[[129 129 129 131 127 131 128 116 132]
 [145 135 103 128 153 118 128 128 128]
 [127 127 127 125 129 125 128 139 124]
 [128 128 129 130 127 130 128 120 131]]
->
[[127 127 127 125 129 125 128 139 124]
 [128 128 129 130 127 130 128 120 131]
 [129 129 129 131 127 131 128 116 132]
 [145 135 103 128 153 118 128 128 128]]

[[122 134 127 117]
 [137 120 132 132]
 [109  98 144 118]]
->
[[109  98 144 118]
 [137 120 132 132]
 [122 134 127 117]]

[[118 114 129 129 127 136 131]
 [123 134 119 133 137 126 129]
 [133 142 132 126 136 114 131]
 [111 129 131 122 128 125 131]
 [140 122 131 132 144 127 124]
 [129 123 127 136 127 130 131]
 [119 118 121 127 125 149 129]
 [116 132 132 120 125 134 130]]
->
[[118 114 129 129 127 136 131]
 [119 118 121 127 125 149 129]
 [140 122 131 132 144 127 124]
 [129 123 127 136 127 130 131]
 [111 129 131 122 128 125 131]
 [116 132 132 120 125 134 130]
 [123 134 119 133 137 126 129]
 [133 142 132 126 136 114 131]]

[[113 128 117 127 136 128 127]
 [126 121 127 131 126 158 133]
 [131 130 136 131 157 128 123]
 [131 134 132 135 124 125 117]
 [115 137 121 135 131 136 132]
 [122 125 127 113 145 153 115]
 [116 117 127 118 118 138 133]
 [140 114 125 124 124 126 126]
 [132 142 129 126 125 109 143]]
->
[[140 114 125 124 124 126 126]
 [116 117 127 118 118 138 133]
 [126 121 127 131 126 158 133]
 [122 125 127 113 145 153 115]
 [113 128 117 127 136 128 127]
 [131 130 136 131 157 128 123]
 [131 134 132 135 124 125 117]
 [115 137 121 135 131 136 132]
 [132 142 129 126 125 109 143]]

[[143 145 129 143 127 104 152]
 [122 110 136 122 139 146 122]
 [131 152 146 131 142 140 154]
 [156 111 136 156 118 114 103]]
->
[[122 110 136 122 139 146 122]
 [156 111 136 156 118 114 103]
 [143 145 129 143 127 104 152]
 [131 152 146 131 142 140 154]]

[[136 127 138 157 131 122 124 128 153 120 123 128 136]
 [125 133 136 107 130 123 124 129 134 105 106 127 133]
 [128 129 129 129 131 128 131 129 129 130 128 157 128]]
->
[[136 127 138 157 131 122 124 128 153 120 123 128 136]
 [128 129 129 129 131 128 131 129 129 130 128 157 128]
 [125 133 136 107 130 123 124 129 134 105 106 127 133]]

[[137 124 140 114 128 127]
 [120 138 134 137 113 132]
 [135 146 116 113 128 137]
 [143 113 129 155 119 124]
 [149 114 145 106 101 128]
 [113 145 139 123 120 142]
 [142 121 108 117 133 152]
 [125 132 118 137 110 139]
 [149 152 104 124 114 101]
 [120 144 142 137 111 115]
 [138 122 136 117 142 110]]
->
[[143 113 129 155 119 124]
 [149 114 145 106 101 128]
 [142 121 108 117 133 152]
 [138 122 136 117 142 110]
 [137 124 140 114 128 127]
 [125 132 118 137 110 139]
 [120 138 134 137 113 132]
 [120 144 142 137 111 115]
 [113 145 139 123 120 142]
 [135 146 116 113 128 137]
 [149 152 104 124 114 101]]

[[135 134 129 135 127 132 120 149 134 126 116]
 [128 133 139 121 130 134 128 133 145 126 128]
 [135 119 134 131 132 124 128 121 136 126 139]]
->
[[135 119 134 131 132 124 128 121 136 126 139]
 [128 133 139 121 130 134 128 133 145 126 128]
 [135 134 129 135 127 132 120 149 134 126 116]]
---
[[113 113 138 139]
 [121 108 137 140]
 [148 120 136 120]
 [105 127 137 127]
 [108 119 138 134]]
->
[[113 138]
 [108 137]]

[[128 132 132 129 130]
 [137 138 119 126 127]
 [107 122 129 121 121]
 [138 138 119 126 128]]
->
[[132 132]
 [138 119]]

[[140 126 141 142 129]
 [118 126  98 135 155]
 [134 141 147 101 110]
 [118 126  99 135 155]
 [125 116 143 137 121]]
->
[[126 141]
 [126  98]]

[[149 139 127]
 [137 140 149]
 [127 146 115]]
->
[[139 127]
 [140 149]]

[[154 133  99 118 150]
 [124 120 137 125 117]
 [138 145 139 124 117]
 [113 126 107 125 101]]
->
[[133  99]
 [120 137]]

[[131 132 122 127]
 [106 121 127 154]
 [112 122 130 146]
 [131 136 112 130]]
->
[[132 122]
 [121 127]]
---
[[120 136 118 119 129 136 127 125 128]
 [132 138 127 114 132 122 126 125 133]
 [135 126 145 100 135 139 145 131 120]
 [109 132 125 143 105 124 143 132 147]
 [137 131 130 146 142 141 144 149 138]
 [118 129 130 139 123 116 141 116 134]]
->
[[134 116 141 116 123 139 130 129 118]
 [138 149 144 141 142 146 130 131 137]
 [147 132 143 124 105 143 125 132 109]
 [120 131 145 139 135 100 145 126 135]
 [133 125 126 122 132 114 127 138 132]
 [128 125 127 136 129 119 118 136 120]]

[[123 121 117 125 141 136 106 143 108 116 120 146]
 [138 122 145 121 127 118 117 135 123 126 115 147]]
->
[[147 115 126 123 135 117 118 127 121 145 122 138]
 [146 120 116 108 143 106 136 141 125 117 121 123]]

[[141 133 137 116]
 [136 127 145 111]
 [134 139 125 114]
 [130 119 130 124]
 [132 136 121 105]]
->
[[105 121 136 132]
 [124 130 119 130]
 [114 125 139 134]
 [111 145 127 136]
 [116 137 133 141]]

[[132 124 122 157 129]
 [124 111 119 136 143]
 [132 118 115 156 120]
 [130 112 120 153 142]
 [128 121 114 155 131]
 [125 116 115 122 143]
 [128 109 112 155 137]
 [130 113 112 145 108]
 [125 118 113 117 140]
 [129 124 123 118 109]]
->
[[109 118 123 124 129]
 [140 117 113 118 125]
 [108 145 112 113 130]
 [137 155 112 109 128]
 [143 122 115 116 125]
 [131 155 114 121 128]
 [142 153 120 112 130]
 [120 156 115 118 132]
 [143 136 119 111 124]
 [129 157 122 124 132]]

[[136 133 134 126 127 130 140]
 [124 126 126 112 131 142 123]
 [115 125 138 127 128 133 139]
 [150 120 115 127 128 124 129]
 [125 115 127 120 129 128 130]
 [126 125 129 132 127 118 137]
 [153 137 155 115 129 129 122]
 [118 131 135 101 130 126 132]
 [121 124 154 114 125 140 130]
 [107 129 125 114 126 123 124]]
->
[[124 123 126 114 125 129 107]
 [130 140 125 114 154 124 121]
 [132 126 130 101 135 131 118]
 [122 129 129 115 155 137 153]
 [137 118 127 132 129 125 126]
 [130 128 129 120 127 115 125]
 [129 124 128 127 115 120 150]
 [139 133 128 127 138 125 115]
 [123 142 131 112 126 126 124]
 [140 130 127 126 134 133 136]]

[[133 120 143 123]
 [130 132 117 111]
 [137 140 119 143]
 [125 135 138 131]
 [128 132 130 153]]
->
[[153 130 132 128]
 [131 138 135 125]
 [143 119 140 137]
 [111 117 132 130]
 [123 143 120 133]]
